In the rows, zero is written as 100.
Here are made-up elements, facts about them, and rows of numbers that follow some of those facts. Name the element behind each unnamed row.

Some rows with their names:
bokamu: 114  94  99  92  92  79  91  93  98  96  96  96  104  83  106  95  96  101  99  97  94  97  95  90  98  126  91  101  94  101  129  97  112  102  99  106  95  96  118  91  96  83
nuvun: 95  99  99  109  103  108  91  103  100  101  98  99  94  94  92  89  94  101  117  105  101  105  101  115  99  82  90  106  108  125  94  89  101  95  92  100  81  87  88  107  90  99
dekur: 102  90  94  92  94  75  92  106  104  112  95  95  97  88  111  109  95  92  106  101  101  90  98  99  98  107  83  96  98  92  123  101  107  106  91  94  99  99  113  102  98  87
kasto: 98  115  97  89  91  82  92  108  106  109  106  96  96  86  102  96  97  90  118  99  101  102  98  108  110  107  86  98  106  112  110  92  113  108  90  88  107  99  94  100  93  99
klodrir: 97  92  93  94  95  95  90  108  105  120  99  92  104  100  103  97  101  85  93  101  103  94  99  110  95  106  90  96  92  93  104  94  96  111  95  105  90  86  104  110  96  91
bribral: 101  91  96  92  93  76  92  106  104  112  95  95  98  88  113  110  96  93  106  101  101  90  98  99  96  107  83  96  98  94  123  102  107  107  92  95  99  99  113  102  98  86
vifos: 109  103  103  91  95  93  93  94  96  94  101  97  106  88  104  90  103  106  99  99  95  102  101  98  94  126  90  101  92  112  121  97  112  103  101  105  95  94  110  96  92  85
drolun: 101  98  95  93  95  83  92  108  103  112  97  94  100  90  105  102  97  93  107  100  102  96  101  104  101  105  85  98  99  102  115  95  107  106  93  94  97  96  103  104  96  93
fotrorin: 102  96  98  92  95  82  93  109  105  111  95  94  99  91  103  99  95  91  106  99  106  94  101  103  102  105  88  97  98  100  111  93  105  104  91  92  98  95  103  105  97  95
bala: 117  98  97  107  112  111  94  118  77  87  97  89  126  89  86  80  102  124  114  87  101  111  114  104  103  89  96  127  100  127  110  78  98  90  85  90  76  82  93  108  105  102
nista: 91  98  87  99  92  74  91  116  110  132  92  93  90  89  109  115  91  74  116  105  106  89  100  112  112  84  80  93  108  93  107  94  105  108  90  89  98  98  95  112  96  98
viplin: 96  112  98  87  92  85  92  111  105  109  108  96  98  87  103  99  101  95  118  99  102  101  101  110  107  106  84  98  103  112  109  94  111  110  87  85  108  99  96  102  93  98
pipla: 105  90  93  93  93  74  91  107  102  113  94  94  100  86  110  108  94  92  105  98  101  90  98  97  100  107  85  98  98  92  123  98  107  105  91  94  97  98  113  102  100  88
skiskim: 96  112  99  87  91  84  93  111  105  109  107  96  97  87  103  98  101  94  119  99  102  102  100  108  107  106  84  98  103  112  111  94  110  109  88  86  108  98  96  102  93  98
skadreda: 93  95  90  96  93  76  91  115  110  127  93  94  91  91  107  111  92  79  114  102  107  90  100  110  106  89  82  93  103  94  107  96  104  108  88  87  99  97  97  111  96  98
ritrizek: 107  91  102  88  95  85  92  98  99  96  99  97  104  88  110  102  103  106  99  99  97  96  99  94  87  125  86  98  92  102  129  105  109  106  95  101  97  96  121  95  95  80
plutron: 102  91  105  77  91  70  88  112  118  107  121  99  83  100  84  80  94  90  114  85  112  96  93  101  96  108  95  103  92  104  100  95  97  113  62  69  105  99  95  98  91  114
koflo: 99  93  92  94  95  93  90  108  104  121  98  92  104  99  102  97  100  84  93  101  103  93  100  110  96  106  91  97  92  92  103  91  96  111  95  104  89  86  103  110  97  92
ginus: 96  100  99  110  103  107  90  102  98  101  96  98  94  91  91  87  93  101  116  106  100  105  100  114  101  84  91  106  108  126  95  88  101  93  94  101  81  87  89  105  90  98

How the elements are related:
[drekil,grenases,rekevol,pivok,radrek,flebrar,fupleti,fevipo,miko,neza,tazur,likik,kubrim,sisabrer,kegres,koflo,klodrir,stustubu,kloflol,fodreze,grefil,dreflo,totrak,nuskis,drustin,tedar,kegi] η e
[greplok,tegrure,boril,bipluk,vustim,seskal,kovum,skidrin,drotre,gretral,pador,kliskestus,bugigu,neplis,kuno,grolol,kleris,binu,gugo,vogen,flostin,droni,vibin,bokamu,bobras,dekur,pipla,bribral,feplil,ritrizek,keston,tuzir] η b
[stota,bala,teklun,stuzon,klifel,drizubu,flosa,viker,stelun,draflum,mivo,fustur,mutum,degrek,brovi,komom,mider,klatak,griredron,plevak,brogan,mugrar,nuvun,banurom,ginus,kiflodon,stepetren,siklas] η a
[totrigon,feza,fotrorin,vifos,drolun,skiklus,rubrur,mirupel,litridrom,stetru,plami,skadreda,tumu,nista,drulam] η d
[druras,gipli,klebro,dravok,vasur,ziri,sove,relabrus,zela,zaper,flebral,groklanon,kasto,viplin,flustim,skiskim,plutron,ruplus] η c
{drekil,bipluk,bala,drolun,flosa,sisabrer,stustubu,dreflo,viplin,drulam,skiskim} μ pipla
{drekil,skiklus,klifel,flosa,stustubu,griredron,plevak,zaper,bribral,nuvun} μ bipluk
{greplok,gipli,stuzon} μ degrek
{tegrure,brovi,droni} μ drustin
{tegrure,vustim,klifel,klebro,komom,relabrus,koflo,vibin,plutron} μ litridrom
{stota,koflo} μ fodreze
{stota,drolun,grolol,kloflol,plevak} μ skiskim
{grenases} μ viker
{grenases} μ flosa
{grenases,fustur,kegres} μ stepetren
{boril,drotre,stelun} μ skiklus
{boril} μ tedar
{boril} μ mivo
{druras} μ kegi
{rekevol,bala} μ banurom
{pivok} μ klodrir
{feza,teklun,skiklus,klifel,drizubu,grolol,likik,kegres,vogen,koflo,klatak,pipla,viplin,skiskim,drustin,kegi} μ skadreda
{vustim,mivo,dekur,mugrar} μ klatak
{vustim,degrek} μ dreflo
{teklun,draflum} μ stelun
{vifos,kubrim,drulam} μ ginus
{kovum,ginus,stepetren} μ nuvun
{skidrin,miko,stetru} μ viplin
{stuzon,bugigu,bokamu,kasto} μ kiflodon
{drotre} μ ruplus
{klifel,brogan} μ brovi
{klifel,kiflodon} μ seskal
{kliskestus} μ likik
{kliskestus,neplis,bobras,plami,bribral} μ drekil
{klebro,neza,vogen,kasto,nuskis} μ stustubu
{klebro,groklanon} μ droni
{viker,klodrir} μ mugrar
{stelun,kuno} μ sisabrer
{stelun,neza,fodreze} μ drizubu
{rubrur} μ drolun
{kuno} μ koflo
{kuno,zaper,bribral,viplin,stepetren,nuskis} μ dekur
{mirupel,banurom} μ gretral
{fupleti} μ vibin
{fustur,sove,kasto,kiflodon} μ griredron
{mutum,vogen,relabrus} μ flustim
{mutum} μ mider
{grolol,kegres,vogen,ritrizek,stepetren} μ totrigon
{neza,keston} μ feplil
{kleris} μ siklas
{binu,dravok,ziri} μ flostin
{binu} μ vasur
{degrek} μ fevipo
{dravok} μ grefil
{stetru} μ flebral
{stetru} μ keston
{stetru} μ zaper
{komom,klodrir} μ feza
{vogen} μ neplis
{zela} μ totrak
{zela,tedar} μ plutron
{kloflol} μ kasto
{kloflol,keston} μ nista
{brogan,dreflo} μ gugo
{bokamu} μ drulam
{grefil} μ radrek
{groklanon} μ dravok
{tuzir} μ zela
{siklas} μ bribral
φ 11 <- drekil,greplok,tegrure,stota,bipluk,pivok,feza,vustim,teklun,fotrorin,drolun,klifel,viker,neplis,radrek,rubrur,mutum,binu,likik,brovi,ziri,vogen,relabrus,zela,klatak,griredron,vibin,plevak,zaper,dekur,bribral,dreflo,nuvun,kiflodon,flustim,kegi
φ 911 <- totrigon,gipli,vifos,kovum,skidrin,gretral,stelun,kuno,fustur,fevipo,grolol,kubrim,stetru,kegres,klodrir,skadreda,groklanon,tumu,nista,plutron,nuskis,tuzir,siklas,tedar
φ 348 <- grenases,rekevol,skiklus,stuzon,drotre,drizubu,bugigu,flebrar,degrek,litridrom,sisabrer,sove,koflo,stustubu,mider,kloflol,bokamu,bobras,flebral,grefil,kasto,totrak,skiskim,drustin
φ 836 <- boril,druras,bala,flosa,mivo,tazur,gugo,flostin,fodreze,brogan,mugrar,banurom,viplin,ritrizek,stepetren
φ 750 <- seskal,pador,kliskestus,klebro,draflum,mirupel,fupleti,miko,neza,kleris,dravok,vasur,komom,droni,plami,pipla,ginus,feplil,drulam,keston,ruplus

Rows to name:
No name comes twice in this set of rows, the named rows included.
107  100  98  93  96  104  91  95  96  102  100  94  113  96  101  86  106  100  85  101  95  102  101  103  92  127  95  100  88  103  114  91  103  107  105  117  87  83  111  101  95  83 => kubrim
65  92  93  107  106  113  92  126  109  130  100  97  83  103  107  125  104  91  132  115  112  95  109  135  87  47  70  96  115  113  85  108  92  107  80  81  87  91  85  126  92  102 => mider
85  108  90  91  91  75  91  122  115  131  105  95  85  91  105  112  96  76  128  101  109  94  100  117  111  82  77  93  111  102  101  96  106  114  79  75  109  101  88  112  94  106 => ruplus
105  101  104  107  102  107  89  93  97  88  99  99  96  90  86  74  91  106  110  102  97  108  97  108  100  97  99  110  103  130  96  84  103  90  95  106  79  86  90  98  89  99 => brogan
104  81  99  88  93  72  91  105  109  109  98  97  93  92  106  103  94  93  103  97  105  89  95  96  92  110  87  96  93  91  118  103  102  106  83  89  99  99  113  101  97  92 => vibin
102  86  105  88  97  74  97  109  107  106  83  96  97  86  109  106  88  94  103  104  109  85  95  98  102  115  88  91  96  90  112  97  102  99  92  89  105  99  114  105  100  89 => droni
94  106  131  74  107  87  111  124  111  89  67  96  102  81  104  94  81  101  110  113  129  86  98  110  121  127  99  79  100  108  78  83  101  86  91  70  134  101  96  119  103  99 => dravok
102  109  126  75  103  94  105  110  104  79  86  98  106  85  100  85  93  112  105  106  116  98  99  104  107  137  98  90  94  117  95  87  106  93  92  81  124  98  103  106  98  94 => groklanon
112  89  100  89  93  77  91  96  101  98  99  97  101  87  104  94  96  101  99  96  97  95  95  90  94  124  91  100  92  99  127  98  108  103  94  101  96  97  117  94  96  86 => vustim
91  98  101  107  105  112  91  105  99  102  99  98  94  95  94  93  98  104  118  107  102  104  103  117  93  81  87  106  107  125  94  93  99  97  92  98  82  88  90  109  91  98 => siklas

Now the same elements, written a new way:
Named rows:
radrek: 106  99  119  93  105  91  75  104  100  99  81  109  93  100  120  82  145  110  93  79  110  97  105  109  100  113  92  110  111  116  107  65
grefil: 105  100  114  91  105  95  80  107  101  100  83  108  96  101  113  83  136  107  94  81  106  98  105  106  96  110  101  107  109  115  108  74
droni: 100  102  101  93  101  94  100  104  100  102  93  99  100  97  105  95  103  108  98  97  99  99  100  106  101  104  90  102  98  105  111  94
bala: 104  102  99  94  107  96  114  104  108  103  94  98  104  106  92  91  97  74  98  116  100  100  95  106  99  100  100  99  96  99  105  84
banurom: 105  103  105  98  109  94  113  103  113  103  93  91  102  109  95  77  99  68  92  122  109  102  92  109  102  100  92  104  93  99  110  71
pivok: 100  102  99  93  99  109  99  104  96  102  93  108  102  100  99  120  87  98  100  104  106  100  99  102  95  103  100  97  99  102  104  97
tegrure: 98  102  98  91  101  96  104  105  100  104  92  101  103  98  97  98  93  105  98  101  95  99  99  104  99  102  94  99  98  103  107  100
litridrom: 102  102  102  101  101  98  94  101  99  101  95  98  93  96  115  109  96  95  97  94  105  101  102  109  104  99  87  98  97  98  104  93
plutron: 104  104  99  101  103  99  85  98  100  102  102  94  103  97  111  105  89  103  97  118  99  100  108  107  103  102  98  97  101  102  93  105
viplin: 100  103  95  99  99  96  101  99  98  103  97  100  100  100  106  102  105  97  100  97  101  103  101  103  103  105  94  97  97  99  98  99
neplis: 98  102  96  98  101  95  107  103  100  103  95  99  99  97  98  98  99  104  100  99  98  101  97  105  102  102  84  100  94  101  109  98
vogen: 99  102  94  93  101  97  108  105  100  105  92  102  102  98  93  94  97  101  100  99  95  100  98  104  99  101  89  98  95  102  108  101
vifos: 99  101  81  104  116  92  119  105  103  104  97  108  95  99  93  65  120  87  95  84  81  100  100  108  104  95  102  97  100  96  85  102
flebral: 98  103  97  107  98  93  100  96  97  101  102  96  95  98  113  108  108  100  99  99  104  104  100  105  109  106  83  100  95  97  99  94
drotre: 95  103  97  93  98  97  111  103  97  100  97  101  103  97  103  114  82  102  97  105  98  100  96  105  99  105  93  99  96  100  107  103
bugigu: 95  102  94  93  104  94  114  103  102  105  97  103  102  96  96  91  102  107  97  94  92  100  100  104  103  100  103  101  97  99  103  96
grenases: 99  101  95  98  102  106  104  104  99  103  96  108  100  100  95  108  97  97  99  100  103  101  98  103  98  102  100  98  99  101  100  96
fodreze: 100  102  98  102  101  107  98  102  99  101  97  105  97  98  101  114  97  99  99  103  107  102  99  104  100  102  93  100  98  101  104  93
tumu: 101  102  98  98  103  97  103  103  99  102  94  101  96  98  109  99  99  91  95  92  100  102  101  108  102  98  95  97  98  98  102  94

Name these rows:
No name comes twice in this set of rows, the named rows included.
108  103  97  106  97  100  86  100  102  108  91  93  95  99  100  95  116  99  109  97  105  103  104  102  105  100  71  93  91  102  107  99 => flustim
117  100  89  101  101  105  89  110  108  113  84  94  96  104  77  92  115  85  122  102  96  100  102  99  98  92  67  86  89  104  117  102 => mutum
121  100  92  111  99  105  80  108  110  113  84  86  88  102  82  95  126  89  126  104  104  101  103  101  103  92  43  87  83  105  125  96 => mider
104  102  97  93  100  94  104  116  103  99  105  88  103  97  105  85  101  111  91  96  96  108  106  99  88  104  113  100  96  111  126  106 => binu
103  100  99  98  102  94  103  102  101  102  98  99  100  100  104  116  100  92  106  109  100  98  101  104  103  101  95  99  98  99  106  89 => brovi
96  102  90  95  101  95  117  105  98  101  97  103  102  99  94  99  92  98  98  98  92  101  94  105  99  104  93  98  96  101  104  105 => kleris
99  103  95  100  100  96  101  98  98  104  98  100  100  99  105  101  108  99  99  96  99  102  102  103  105  103  97  98  97  98  97  98 => kasto
100  103  96  91  97  99  100  102  95  104  92  103  105  101  102  109  95  91  101  98  98  101  100  101  98  105  100  93  98  101  99  104 => druras
101  105  106  96  110  108  111  105  112  105  90  99  104  108  88  68  95  76  83  113  114  105  90  107  96  99  101  104  94  101  107  75 => rekevol
100  105  111  101  108  94  115  102  115  103  92  85  99  105  98  57  98  85  81  113  115  106  88  112  104  101  78  111  89  100  116  68 => gretral

The same elements again, as new rows of numbers:
Named rows:
stepetren: 100  80  91  87  106  112  112  119  105  114  114  108  100  99  118
ritrizek: 109  90  93  90  102  111  108  110  105  102  117  98  108  97  109
likik: 99  89  91  90  108  110  116  118  112  113  116  105  97  100  106
litridrom: 89  89  88  87  96  115  117  117  107  128  123  111  97  96  114
stota: 106  81  93  90  108  110  111  118  104  113  113  98  102  97  118
kegi: 98  90  91  90  107  110  116  120  112  113  115  103  97  100  106
drulam: 99  85  92  91  96  115  118  113  108  119  121  103  99  98  116
miko: 107  89  94  94  107  108  116  117  111  109  114  95  98  99  107
fotrorin: 97  88  91  91  96  114  116  113  107  122  122  104  99  96  116
feplil: 93  86  85  82  97  116  112  111  108  104  119  117  103  102  106
keston: 101  87  88  85  99  114  111  109  107  101  117  109  105  100  106
sove: 108  80  90  97  106  112  111  120  110  120  119  91  108  98  111
draflum: 105  81  94  90  107  109  111  119  103  111  112  97  102  98  118
drekil: 101  89  91  91  108  110  116  118  112  112  116  105  97  100  106
skidrin: 109  89  92  90  101  112  109  109  105  101  116  96  107  98  108
degrek: 114  73  92  84  110  114  107  108  109  150  118  110  95  98  115
greplok: 126  81  94  86  105  115  103  95  110  146  121  99  101  96  104
ziri: 97  89  85  112  124  119  108  102  109  114  116  87  103  97  120
plevak: 106  80  94  90  107  110  111  118  104  114  113  99  101  98  118

Name these rows:
No name comes twice in this set of rows, the named rows included.
102  91  89  87  102  113  109  111  106  106  119  107  106  99  107 => neplis
116  86  92  118  73  111  108  120  107  115  115  117  92  90  115 => mirupel
102  78  91  87  107  112  111  117  106  119  114  108  99  99  118 => griredron
123  73  91  93  109  115  106  107  114  160  123  94  103  97  108 => gipli
106  90  90  90  101  111  110  109  102  110  116  96  107  96  105 => boril
92  84  79  95  105  112  117  121  95  154  115  96  106  91  100 => zela
106  81  93  90  108  110  110  118  104  119  113  99  101  97  118 => klifel
104  88  90  97  111  110  109  126  108  126  123  96  110  95  113 => relabrus
109  78  89  105  89  111  105  123  105  112  110  124  93  95  116 => banurom
113  87  93  90  102  113  109  106  106  110  117  97  106  98  108 => bokamu
102  87  94  92  95  113  118  114  108  111  120  95  101  97  116 => stetru
105  87  90  89  99  112  112  110  104  99  115  97  107  99  107 => drotre

